Below is a small trained network, with its code and all its weights. Each question gives an input and a target symbol and asks what happens when units are switched off, that is, made to give their printed mean instead of their output.

import numpy as np


def w(rows, s, z=0):
    codes = np.array(rows[::2]) - 128.0
    scale = np.full(codes.shape[1], s)
    scale[-1] = z or s
    return codes * scale


def f(y):
    return np.maximum(y, 0)


def softmax(a):
    e = np.exp(a - a.max(-1, keepdims=True))
    return e / e.sum(-1, keepdims=True)


def log_softmax(a):
    a = a - a.max(-1, keepdims=True)
    return a - np.log(np.exp(a).sum(-1, keepdims=True))


def net(x, mask):
    ids = ['αβεηθμξπψω'.index(c) for c in x.split()]
    T = len(ids)
    res = E[ids] + P[:T]
    u = 0
    for l in range(2):
        r = res
        for j in range(3):
            rows = slice(4 * j, 4 * j + 4)
            q, k, v = (r @ M[l][rows].T for M in (Q, K, V))
            z = softmax(np.where(np.tri(T) > 0, q @ k.T / 4**0.5, -1e9)) @ v
            o = O[l][rows]
            res = res + np.where(mask[u + j], z, o[:, -1]) @ o[:, :-1]
        u += 3
        y = f(res @ A[l][:, :-1].T + A[l][:, -1])
        res = res + np.where(mask[u : u + 4], y, B[l][:, -1]) @ B[l][:, :-1]
        u += 4
    return log_softmax(res[-1] @ U[:, :-1].T + U[:, -1])


Q, K, V, O, A, B = {}, {}, {}, {}, {}, {}
E = w([
[105,111,97,105,53,81,196,141,154],'α',
[91,220,164,107,79,121,165,62,103],'β',
[121,131,246,130,78,72,149,149,86],'ε',
[227,63,91,126,81,74,88,137,81],'η',
[175,134,81,168,171,19,138,161,88],'θ',
[114,8,99,213,151,73,96,227,107],'μ',
[84,128,222,188,61,124,117,101,183],'ξ',
[133,134,92,130,106,51,90,195,190],'π',
[122,166,50,173,170,97,63,71,128],'ψ',
[59,109,179,197,125,150,161,84,116],'ω',
],0.017)
P = w([
[105,191,190,38,154,1,170,135,99],'0',
[174,108,147,183,52,210,126,125,181],'1',
[162,104,131,192,73,157,128,130,156],'2',
[133,126,126,167,91,137,121,146,151],'3',
[117,149,127,122,107,121,124,148,158],'4',
[118,155,119,120,115,99,131,140,146],'5',
[102,159,114,119,131,88,128,130,137],'6',
[106,156,108,107,149,63,136,114,144],'7',
[99,178,113,104,138,69,133,133,130],'8',
[65,227,133,86,147,58,107,124,131],'9',
],0.007)
Q[0] = w([
[123,114,126,154,155,222,107,91,171],'0.h0',
[87,128,85,198,116,85,60,138,110],'0.h0',
[96,58,88,169,106,99,101,175,87],'0.h0',
[50,147,132,187,18,104,105,71,151],'0.h0',
[147,187,65,65,197,158,157,160,129],'0.h1',
[134,140,118,93,214,128,163,115,214],'0.h1',
[144,109,34,185,154,111,134,102,138],'0.h1',
[52,103,214,93,53,150,81,139,184],'0.h1',
[153,135,138,175,88,207,66,84,97],'0.h2',
[93,107,155,149,122,1,136,147,120],'0.h2',
[176,97,81,37,101,196,81,123,134],'0.h2',
[146,190,158,240,150,122,127,148,181],'0.h2',
],0.0079)
K[0] = w([
[159,113,77,156,110,168,102,190,142],'0.h0',
[112,127,133,79,98,43,179,94,116],'0.h0',
[111,144,143,87,126,103,92,137,132],'0.h0',
[114,124,96,84,116,56,150,157,97],'0.h0',
[131,122,94,78,160,169,80,126,54],'0.h1',
[210,81,94,176,177,130,81,137,154],'0.h1',
[117,122,83,102,184,84,97,160,147],'0.h1',
[90,130,153,156,66,161,154,156,243],'0.h1',
[125,157,105,145,103,113,90,144,152],'0.h2',
[51,124,121,30,191,19,145,63,64],'0.h2',
[115,169,134,254,122,169,129,150,167],'0.h2',
[196,110,115,76,112,98,94,105,102],'0.h2',
],0.0092)
V[0] = w([
[154,112,32,84,165,193,83,146,143],'0.h0',
[141,133,193,215,87,230,98,124,124],'0.h0',
[77,80,144,96,184,163,200,102,95],'0.h0',
[87,108,135,126,174,66,59,161,119],'0.h0',
[145,155,100,133,163,61,108,108,168],'0.h1',
[163,94,205,153,130,150,151,181,162],'0.h1',
[41,95,137,120,134,92,131,148,195],'0.h1',
[192,77,105,144,105,86,2,187,179],'0.h1',
[64,88,141,112,103,150,127,221,97],'0.h2',
[208,108,60,75,64,123,208,95,73],'0.h2',
[206,170,183,159,210,135,168,152,126],'0.h2',
[31,131,94,76,134,140,164,218,182],'0.h2',
],0.0069)
O[0] = w([
[91,107,34,91,255,96,114,152,163,2],'0.h0',
[69,109,161,91,111,146,98,75,139,92],'0.h0',
[82,111,174,193,104,90,170,170,61,96],'0.h0',
[114,81,180,208,130,145,96,210,129,141],'0.h0',
[142,126,135,244,98,195,87,131,88,132],'0.h1',
[151,66,130,132,109,194,152,107,96,169],'0.h1',
[167,75,104,209,59,159,112,99,155,183],'0.h1',
[97,160,130,100,106,195,131,216,146,133],'0.h1',
[154,49,178,103,119,130,145,142,154,120],'0.h2',
[121,114,134,89,39,104,132,152,60,157],'0.h2',
[118,166,138,146,165,187,108,190,59,106],'0.h2',
[167,156,170,142,134,92,173,220,184,100],'0.h2',
],0.0067,0.0087)
A[0] = w([
[239,119,88,150,130,170,112,128,77,74],'0.n0',
[110,144,62,90,116,228,211,94,169,100],'0.n1',
[62,153,206,102,124,120,238,164,123,253],'0.n2',
[61,99,123,254,89,105,33,40,132,107],'0.n3',
],0.0052,0.0036)
B[0] = w([
[98,128,89,141,30,118,146,83,129,157],'0.n0',
[136,240,113,194,97,57,154,7,148,137],'0.n1',
[174,87,2,211,151,39,69,67,80,200],'0.n2',
[143,118,97,69,158,166,82,95,194,255],'0.n3',
],0.0083,0.0091)
Q[1] = w([
[129,111,127,181,39,104,70,156,132],'1.h0',
[203,57,185,17,132,91,139,222,128],'1.h0',
[54,61,141,126,117,117,162,202,127],'1.h0',
[72,114,192,128,173,146,159,137,192],'1.h0',
[90,168,91,48,165,173,219,124,135],'1.h1',
[51,159,232,88,181,208,170,220,99],'1.h1',
[62,119,166,151,69,145,166,111,122],'1.h1',
[110,166,46,98,100,70,96,104,169],'1.h1',
[121,107,100,180,1,92,28,43,196],'1.h2',
[171,121,122,163,124,75,144,32,137],'1.h2',
[142,215,144,91,168,85,127,122,138],'1.h2',
[85,145,225,121,167,169,206,96,171],'1.h2',
],0.0079)
K[1] = w([
[81,69,156,186,151,115,104,169,119],'1.h0',
[161,90,78,120,233,199,6,52,183],'1.h0',
[25,141,220,167,158,156,48,129,190],'1.h0',
[8,161,92,139,106,134,153,69,193],'1.h0',
[127,162,119,131,146,170,212,105,23],'1.h1',
[168,85,127,74,10,192,172,59,50],'1.h1',
[165,98,106,105,134,197,56,77,203],'1.h1',
[28,118,73,99,141,91,106,218,146],'1.h1',
[3,128,189,202,124,132,145,77,21],'1.h2',
[103,133,126,121,134,98,177,115,165],'1.h2',
[206,122,91,146,161,75,168,183,148],'1.h2',
[66,117,47,74,135,231,191,240,52],'1.h2',
],0.007)
V[1] = w([
[151,157,140,166,59,93,255,167,65],'1.h0',
[121,186,122,183,105,123,125,111,165],'1.h0',
[71,56,187,134,109,87,105,100,170],'1.h0',
[131,163,167,186,135,225,117,114,93],'1.h0',
[145,153,162,83,105,99,140,183,166],'1.h1',
[123,98,159,151,81,92,105,164,149],'1.h1',
[97,140,175,83,84,162,166,116,134],'1.h1',
[137,158,120,126,175,106,110,171,170],'1.h1',
[66,150,109,133,111,114,117,80,173],'1.h2',
[42,97,76,184,153,84,162,121,60],'1.h2',
[70,74,120,172,116,182,148,95,200],'1.h2',
[108,86,103,156,100,170,127,140,193],'1.h2',
],0.0089)
O[1] = w([
[208,159,128,142,165,63,121,137,112,249],'1.h0',
[197,202,131,142,120,127,193,169,133,180],'1.h0',
[84,90,122,210,148,114,137,103,200,171],'1.h0',
[107,143,208,156,123,100,103,145,69,99],'1.h0',
[57,145,159,93,101,138,214,148,111,88],'1.h1',
[48,99,164,57,186,114,159,189,149,202],'1.h1',
[245,84,209,119,119,87,112,119,175,89],'1.h1',
[72,86,141,184,53,172,77,150,162,86],'1.h1',
[177,118,196,102,125,206,161,54,203,207],'1.h2',
[167,86,83,113,193,168,194,102,65,131],'1.h2',
[223,135,101,136,255,134,112,137,112,206],'1.h2',
[194,119,108,57,160,84,91,190,197,156],'1.h2',
],0.0075,0.013)
A[1] = w([
[91,83,188,131,124,191,176,228,99,52],'1.n0',
[181,131,254,77,93,150,72,119,174,1],'1.n1',
[185,53,227,83,142,174,45,133,44,123],'1.n2',
[182,33,166,169,59,160,128,179,113,76],'1.n3',
],0.0053,0.005)
B[1] = w([
[149,137,152,73,132,99,194,94,87,135],'1.n0',
[115,139,89,120,136,144,144,138,58,255],'1.n1',
[141,129,207,90,243,74,110,177,117,194],'1.n2',
[21,135,108,64,172,147,29,95,254,166],'1.n3',
],0.0079,0.0061)
U = w([
[179,126,98,142,72,83,186,132,175,14],'α',
[131,204,200,119,94,160,188,46,107,61],'β',
[101,87,241,198,100,28,56,83,79,4],'ε',
[139,70,103,2,62,105,55,82,99,235],'η',
[165,168,182,167,111,167,112,191,44,201],'θ',
[50,74,143,145,165,85,86,122,150,85],'μ',
[173,176,234,140,101,121,101,93,195,230],'ξ',
[114,195,201,120,87,183,171,189,176,165],'π',
[136,195,95,178,105,206,91,134,133,22],'ψ',
[178,90,152,192,185,210,187,110,91,123],'ω',
],0.006,0.0047)

Each question gives the input, a string of symbols that net reads in full, and the target symbol t.
The units are the heads (4 rows each of Q, K, V and O) and the neurons (one row each of A and B). Each row of codes is followed by its name. A weight is (code - 128) times the scale printed after its matrix; where a second scale follows, it is the last column's (O, A, B and U).
mask holds one flag per unit, layer by layer, with each layer's heads first. A switched-off unit (its flag False) gives its mean, the last column of its rows in O or B, instead of its output. The means were averaged over made-up inputs and are rounded, as every weight is.
A unit's drop is (log p(t) with every unit on - log p(t) with that unit switched off) / (log p(t) with every unit on - log p(t) with every unit switched off).
The circuit of an input: a set's keep is (log p(t) with only the set's units on - log p(t) with every unit switched off) / (log p(t) with every unit on - log p(t) with every unit switched off). Starting from the 12 units with the biggest drops (on a tie, the unit counted first), units are removed one at a time, each time the one whose removal leaves the highest keep (on an exact tie, the one counted first), for as long as the keep stays at least 0.8.
circuit, biggest first: the units of the circuit, biggest drop first
most important unit: the unit with the biggest drop
which heads matter: for each layer, one digit per head in row order, 1 if its drop is at least 0.15 and else 0, layers parted by /
input η π η π ω, target η: most important unit	1.h0
input ξ π α μ, target μ: which heads matter	000 / 100
input ξ θ ω ε, target ε: which heads matter	100 / 100
input ξ β ξ α ξ ω ξ ψ ξ μ, target ξ: circuit, biggest first	(1.h2 0.h0)
input π ξ η ω μ μ η ξ η, target π: circuit, biggest first	(1.h1 0.h2 0.h1 0.n2)
input θ η ψ ξ ξ ξ ε π ξ ε, target θ: circuit, biggest first	(1.h0 0.h2 0.n3)
input ω ξ η θ ε, target ω: which heads matter	100 / 001
input ξ η η ω μ, target ξ: circuit, biggest first	(0.h0 1.h2)
input η ξ η α ξ μ, target η: circuit, biggest first	(0.h2 1.h0)
input ξ ε θ, target ξ: circuit, biggest first	(0.h0 1.h2)
input ψ ξ ε α, target ψ: which heads matter	101 / 010
input ψ ψ θ ω η ε η ξ α ξ, target ψ: circuit, biggest first	(1.h1 0.h0 0.h2)
input β ε η η, target β: circuit, biggest first	(1.h2 0.n2 0.h1)
input ξ η α, target ξ: which heads matter	100 / 001
input ω β ω ξ ψ ξ ξ α θ, target θ: which heads matter	011 / 100
input ω μ ξ ψ, target ω: circuit, biggest first	(1.h2 0.h0)
input θ ψ ξ, target θ: which heads matter	101 / 100
input β π ξ ε η η η β ξ β, target β: which heads matter	000 / 001
input θ ω θ η ω, target θ: most important unit	1.h0
input η ε ω ε, target η: most important unit	0.h2
input μ ξ ω ω, target μ: which heads matter	101 / 110
input ω ξ ψ ξ, target ω: circuit, biggest first	(1.h2 0.n2)
input ξ α ψ θ ξ ξ η ψ ξ η, target ξ: which heads matter	101 / 001
input α α η ε, target α: circuit, biggest first	(1.h0 0.h2 0.h0 0.n2)
input ω ξ ξ θ θ η, target ω: circuit, biggest first	(1.h2 0.h1)
input ω ξ η α α ξ θ ψ, target ψ: which heads matter	010 / 010
input μ ξ ξ, target μ: circuit, biggest first	(0.h0 1.h0 1.h1 1.n3)
